Below are the code and all the weights of a small trained network. Each question names an input and a target symbol and asks about switching units off, where a switched-off unit gives its printed mean instead of its output.

import numpy as np


def w(rows, s, z=0):
    codes = np.array(rows[::2]) - 128.0
    scale = np.full(codes.shape[1], s)
    scale[-1] = z or s
    return codes * scale


def f(y):
    return np.maximum(y, 0)


def softmax(a):
    e = np.exp(a - a.max(-1, keepdims=True))
    return e / e.sum(-1, keepdims=True)


def log_softmax(a):
    a = a - a.max(-1, keepdims=True)
    return a - np.log(np.exp(a).sum(-1, keepdims=True))


def net(x, mask):
    ids = ['Ξαεημφψ'.index(c) for c in x.split()]
    T = len(ids)
    res = E[ids] + P[:T]
    r = res
    for j in range(2):
        rows = slice(3 * j, 3 * j + 3)
        q, k, v = (r @ M[0][rows].T for M in (Q, K, V))
        z = softmax(np.where(np.tri(T) > 0, q @ k.T / 3**0.5, -1e9)) @ v
        o = O[0][rows]
        res = res + np.where(mask[j], z, o[:, -1]) @ o[:, :-1]
    y = f(res @ A[0][:, :-1].T + A[0][:, -1])
    res = res + np.where(mask[2:10], y, B[0][:, -1]) @ B[0][:, :-1]
    return log_softmax(res[-1] @ U[:, :-1].T + U[:, -1])


Q, K, V, O, A, B = {}, {}, {}, {}, {}, {}
E = w([
[167,90,112,140,133,124,138,167,21,73],'Ξ',
[95,106,99,183,111,98,130,116,95,23],'α',
[147,52,102,105,64,108,185,115,78,149],'ε',
[93,164,119,140,128,213,210,165,58,108],'η',
[117,162,137,74,122,139,133,2,53,113],'μ',
[48,127,100,126,70,138,204,31,153,115],'φ',
[68,93,66,163,205,131,194,25,91,181],'ψ',
],0.0088)
P = w([
[185,157,122,151,100,117,71,127,182,167],'0',
[143,116,146,179,73,149,96,123,124,148],'1',
[120,58,189,87,197,165,160,125,181,83],'2',
[103,127,185,75,179,83,120,155,190,150],'3',
[58,164,160,116,139,61,151,144,99,150],'4',
[146,254,56,123,151,43,70,163,119,145],'5',
[75,156,171,44,205,46,150,165,178,143],'6',
],0.0083)
Q[0] = w([
[82,213,76,157,68,67,128,125,58,148],'head 1',
[193,178,55,65,175,119,71,180,234,110],'head 1',
[49,99,145,92,160,46,171,171,127,128],'head 1',
[35,138,128,137,89,66,181,115,1,122],'head 2',
[92,55,215,165,113,175,148,79,76,129],'head 2',
[143,70,155,56,191,133,148,160,188,69],'head 2',
],0.044)
K[0] = w([
[44,37,131,99,177,184,240,50,82,74],'head 1',
[192,57,115,180,45,140,79,200,74,30],'head 1',
[46,134,155,30,184,30,140,192,135,99],'head 1',
[28,103,160,16,215,63,255,84,150,112],'head 2',
[103,214,92,141,135,105,102,123,174,253],'head 2',
[141,196,166,90,169,28,79,242,151,124],'head 2',
],0.031)
V[0] = w([
[149,85,93,169,244,115,121,134,81,222],'head 1',
[107,245,145,114,150,232,151,150,125,96],'head 1',
[134,124,150,113,61,98,130,121,152,93],'head 1',
[184,139,141,28,58,194,203,159,104,221],'head 2',
[88,173,138,95,128,160,112,1,170,141],'head 2',
[200,162,186,43,173,119,63,83,13,88],'head 2',
],0.02)
O[0] = w([
[139,116,60,230,115,142,136,124,106,128,115],'head 1',
[156,105,225,181,128,155,100,118,153,146,200],'head 1',
[118,161,152,66,137,113,117,131,128,126,108],'head 1',
[171,164,154,113,134,74,182,101,108,77,233],'head 2',
[90,107,157,114,117,138,108,114,9,140,255],'head 2',
[159,116,134,73,113,201,137,91,124,51,48],'head 2',
],0.011,0.0053)
A[0] = w([
[191,103,76,126,110,192,121,82,235,63,52],'neuron 1',
[174,134,96,128,135,166,54,91,157,147,64],'neuron 2',
[130,142,110,155,102,98,46,190,164,90,1],'neuron 3',
[138,151,110,116,70,126,68,96,164,145,48],'neuron 4',
[176,92,57,142,120,171,107,132,254,33,59],'neuron 5',
[135,111,135,101,136,172,64,195,162,136,94],'neuron 6',
[164,90,103,82,113,147,63,74,182,192,73],'neuron 7',
[107,102,107,97,126,165,66,168,179,175,100],'neuron 8',
],0.0074,0.0059)
B[0] = w([
[166,133,101,111,169,160,122,153,73,255,226],'neuron 1',
[124,117,141,118,182,115,175,145,130,99,156],'neuron 2',
[109,106,126,106,159,174,190,99,121,106,153],'neuron 3',
[131,125,135,137,175,135,165,168,147,99,147],'neuron 4',
[186,120,139,67,106,127,82,130,106,221,252],'neuron 5',
[104,93,103,133,107,121,106,142,152,80,210],'neuron 6',
[131,173,164,135,111,146,118,144,138,104,183],'neuron 7',
[76,140,123,132,103,136,82,102,184,73,241],'neuron 8',
],0.0087,0.0018)
U = w([
[165,160,82,90,115,130,93,135,164,204,53],'Ξ',
[63,154,74,99,78,123,36,158,232,115,151],'α',
[133,213,23,76,110,6,186,126,178,83,151],'ε',
[182,173,201,204,110,82,121,99,234,132,253],'η',
[122,152,109,74,61,151,95,65,102,92,74],'μ',
[29,178,167,85,115,11,71,157,114,219,25],'φ',
[84,129,35,195,91,112,109,113,116,166,88],'ψ',
],0.0024,0.0037)

Each question gives the input, a string of symbols that net reads in full, and the target symbol t.
The units are the heads (3 rows each of Q, K, V and O) and the neurons (one row each of A and B). Each row of codes is followed by its name. A weight is (code - 128) times the scale printed after its matrix; where a second scale follows, it is the last column's (O, A, B and U).
mask holds one flag per unit, heads first, then neurons. A switched-off unit (its flag False) gives its mean, the last column of its rows in O or B, instead of its output. The means were averaged over made-up inputs and are rounded, as every weight is.
A unit's drop is (log p(t) with every unit on - log p(t) with that unit switched off) / (log p(t) with every unit on - log p(t) with every unit switched off).
The circuit of an input: a set's keep is (log p(t) with only the set's units on - log p(t) with every unit switched off) / (log p(t) with every unit on - log p(t) with every unit switched off). Starting from all 10 units, units are removed one at a time, each time the one whose removal leaves the highest keep (on an exact tie, the one counted first), for as long as the keep stays at least 0.8.
units of the circuit, in order: the units of the circuit, biggest drop first
most important unit: the unit with the biggest drop
heads that matter: for each layer, one digit per head in row order, 1 if its drop is at least 0.15 and else 0, layers parted by /
drop when u is switched off: that unit's drop, to one decimal
input Ξ η α, target Ξ: units of the circuit, in order	head 2; neuron 1; neuron 5
input ε η φ, target ε: heads that matter	11
input η α μ μ φ ε, target μ: heads that matter	01
input φ η α η Ξ η, target α: units of the circuit, in order	head 2; neuron 8
input ε μ Ξ ε ψ η, target Ξ: heads that matter	01
input μ η φ, target μ: heads that matter	01
input η α φ μ η μ, target φ: units of the circuit, in order	head 2; head 1
input φ Ξ ψ μ η Ξ, target ψ: most important unit	head 1
input η φ ε η α, target η: heads that matter	11
input μ η α η α α ε, target ε: heads that matter	11
input φ ψ ε η Ξ, target η: units of the circuit, in order	head 1; head 2
input η ε α η Ξ ψ, target α: heads that matter	01
input ε ψ ε ε φ Ξ, target ε: units of the circuit, in order	head 1; head 2
input φ η ψ η η ψ, target ψ: drop when head 1 is switched off	0.7
input ε Ξ α, target ε: drop when neuron 7 is switched off	0.0
input α η η ε Ξ, target η: drop when head 2 is switched off	0.2
